Here is a tiny trained network, its code and every weight. The questions are about switching its units off for an input and a target symbol, where a switched-off unit gives its printed mean instead of its output.

import numpy as np


def w(rows, s, z=0):
    codes = np.array(rows[::2]) - 128.0
    scale = np.full(codes.shape[1], s)
    scale[-1] = z or s
    return codes * scale


def norm(h):
    return h / np.sqrt((h * h).mean(-1, keepdims=True) + 1e-5)


def f(y):
    return y / 2 * (1 + np.tanh(0.7978845608 * (y + 0.044715 * y**3)))


def softmax(a):
    e = np.exp(a - a.max(-1, keepdims=True))
    return e / e.sum(-1, keepdims=True)


def log_softmax(a):
    a = a - a.max(-1, keepdims=True)
    return a - np.log(np.exp(a).sum(-1, keepdims=True))


def net(x, mask):
    ids = ['ΔΘΨαβγεζηλμξπσφω'.index(c) for c in x.split()]
    T = len(ids)
    res = E[ids] + P[:T]
    r = norm(res)
    for j in range(2):
        rows = slice(4 * j, 4 * j + 4)
        q, k, v = (r @ M[0][rows].T for M in (Q, K, V))
        z = softmax(np.where(np.tri(T) > 0, q @ k.T / 4**0.5, -1e9)) @ v
        o = O[0][rows]
        res = res + np.where(mask[j], z, o[:, -1]) @ o[:, :-1]
    y = f(norm(res) @ A[0][:, :-1].T + A[0][:, -1])
    res = res + np.where(mask[2:6], y, B[0][:, -1]) @ B[0][:, :-1]
    return log_softmax(norm(res)[-1] @ U[:, :-1].T + U[:, -1])


Q, K, V, O, A, B = {}, {}, {}, {}, {}, {}
E = w([
[169,94,86],'Δ',
[247,178,254],'Θ',
[233,98,56],'Ψ',
[159,174,142],'α',
[161,118,83],'β',
[191,185,95],'γ',
[168,84,132],'ε',
[196,149,233],'ζ',
[165,122,76],'η',
[160,122,98],'λ',
[166,118,114],'μ',
[158,124,67],'ξ',
[162,115,76],'π',
[174,76,131],'σ',
[173,166,76],'φ',
[161,121,73],'ω',
],0.0084)
P = w([
[83,131,150],'0',
[141,44,63],'1',
[249,188,183],'2',
[80,179,79],'3',
[147,49,69],'4',
[228,171,172],'5',
[93,179,88],'6',
[147,50,72],'7',
[232,171,177],'8',
[101,170,94],'9',
[147,49,73],'10',
[225,163,180],'11',
],0.017)
Q[0] = w([
[55,93,197],'head 1',
[44,108,108],'head 1',
[139,133,133],'head 1',
[4,53,117],'head 1',
[147,155,166],'head 2',
[99,52,92],'head 2',
[99,136,80],'head 2',
[101,154,80],'head 2',
],0.023)
K[0] = w([
[69,122,239],'head 1',
[81,203,161],'head 1',
[131,114,126],'head 1',
[98,255,193],'head 1',
[94,130,180],'head 2',
[162,94,34],'head 2',
[151,160,114],'head 2',
[149,174,134],'head 2',
],0.023)
V[0] = w([
[82,173,47],'head 1',
[53,96,52],'head 1',
[77,246,95],'head 1',
[62,26,217],'head 1',
[69,101,96],'head 2',
[48,122,33],'head 2',
[2,4,239],'head 2',
[143,104,210],'head 2',
],0.0081)
O[0] = w([
[69,111,96,198],'head 1',
[111,152,78,253],'head 1',
[38,96,175,28],'head 1',
[202,211,193,34],'head 1',
[129,122,175,120],'head 2',
[160,138,213,141],'head 2',
[10,6,136,23],'head 2',
[86,96,81,94],'head 2',
],0.012,0.0046)
A[0] = w([
[142,181,87,2],'neuron 1',
[99,218,74,194],'neuron 2',
[254,23,162,34],'neuron 3',
[60,94,177,62],'neuron 4',
],0.014,0.0047)
B[0] = w([
[4,104,13,165],'neuron 1',
[57,150,194,247],'neuron 2',
[83,110,162,253],'neuron 3',
[79,214,104,143],'neuron 4',
],0.022,0.0066)
U = w([
[4,195,199,128],'Δ',
[60,113,11,136],'Θ',
[182,197,50,253],'Ψ',
[120,73,161,82],'α',
[107,97,172,33],'β',
[168,144,157,134],'γ',
[102,70,128,63],'ε',
[233,21,50,126],'ζ',
[119,96,230,134],'η',
[115,99,161,49],'λ',
[71,54,152,67],'μ',
[174,85,207,244],'ξ',
[117,98,183,78],'π',
[90,51,124,62],'σ',
[233,142,207,207],'φ',
[133,101,213,102],'ω',
],0.016,0.0046)

Each question gives the input, a string of symbols that net reads in full, and the target symbol t.
The units are the heads (4 rows each of Q, K, V and O) and the neurons (one row each of A and B). Each row of codes is followed by its name. A weight is (code - 128) times the scale printed after its matrix; where a second scale follows, it is the last column's (O, A, B and U).
mask holds one flag per unit, heads first, then neurons. A switched-off unit (its flag False) gives its mean, the last column of its rows in O or B, instead of its output. The means were averaged over made-up inputs and are rounded, as every weight is.
A unit's drop is (log p(t) with every unit on - log p(t) with that unit switched off) / (log p(t) with every unit on - log p(t) with every unit switched off).
The circuit of an input: a set's keep is (log p(t) with only the set's units on - log p(t) with every unit switched off) / (log p(t) with every unit on - log p(t) with every unit switched off). Starting from all 6 units, units are removed one at a time, each time the one whose removal leaves the highest keep (on an exact tie, the one counted first), for as long as the keep stays at least 0.8.
circuit, biggest first: the units of the circuit, biggest drop first
top k neurons: the k neurons with the biggest drops, biggest first
which heads matter: for each layer, one digit per head in row order, 1 if its drop is at least 0.15 and else 0, layers parted by /
input φ Ψ σ Ψ Ψ γ, target φ: which heads matter : 01
input Θ α φ φ Ψ Ψ λ Ψ Ψ, target Θ: which heads matter : 01
input Θ ε π φ γ Ψ ξ η φ λ Θ μ, target Θ: circuit, biggest first : [head 2]
input φ φ Ψ Δ Ψ Ψ Ψ ξ ξ Ψ ζ, target φ: circuit, biggest first : [head 2; head 1]
input γ Ψ φ Ψ ξ, target ζ: which heads matter : 11
input Ψ π Ψ Ψ η, target ζ: top 2 neurons : [neuron 2; neuron 1]
input φ Ψ Ψ γ β Ψ Ψ λ γ, target φ: circuit, biggest first : [head 2; neuron 2]
input Θ α Ψ π Ψ γ ξ φ α Ψ ω, target ζ: top 3 neurons : [neuron 2; neuron 1; neuron 3]
input φ ξ σ α β μ ε γ, target Ψ: circuit, biggest first : [head 1; head 2]
input ω ζ Ψ Ψ Ψ Ψ φ Θ, target ξ: which heads matter : 10
input Θ μ Θ, target Θ: which heads matter : 01
input φ φ ω μ ξ Ψ ε Ψ μ Ψ Ψ λ, target φ: circuit, biggest first : [neuron 2; head 2]
input φ λ φ Ψ η φ, target φ: circuit, biggest first : [head 2; neuron 2]
input Ψ ζ α, target Ψ: top neuron : [neuron 3]
input σ ξ σ Ψ Ψ η η λ, target ζ: which heads matter : 11
input φ Ψ μ, target φ: circuit, biggest first : [neuron 2; head 2]
input Ψ Θ σ λ Ψ φ μ ω φ Ψ Δ, target ζ: circuit, biggest first : [neuron 2; neuron 1]
input Ψ Ψ ω Ψ Ψ Ψ ξ μ, target ζ: circuit, biggest first : [neuron 2; neuron 1]
input φ Θ Ψ Ψ Ψ ω Ψ λ, target ζ: top 3 neurons : [neuron 2; neuron 1; neuron 3]
input Ψ α φ Ψ Ψ γ, target Ψ: circuit, biggest first : [head 2]
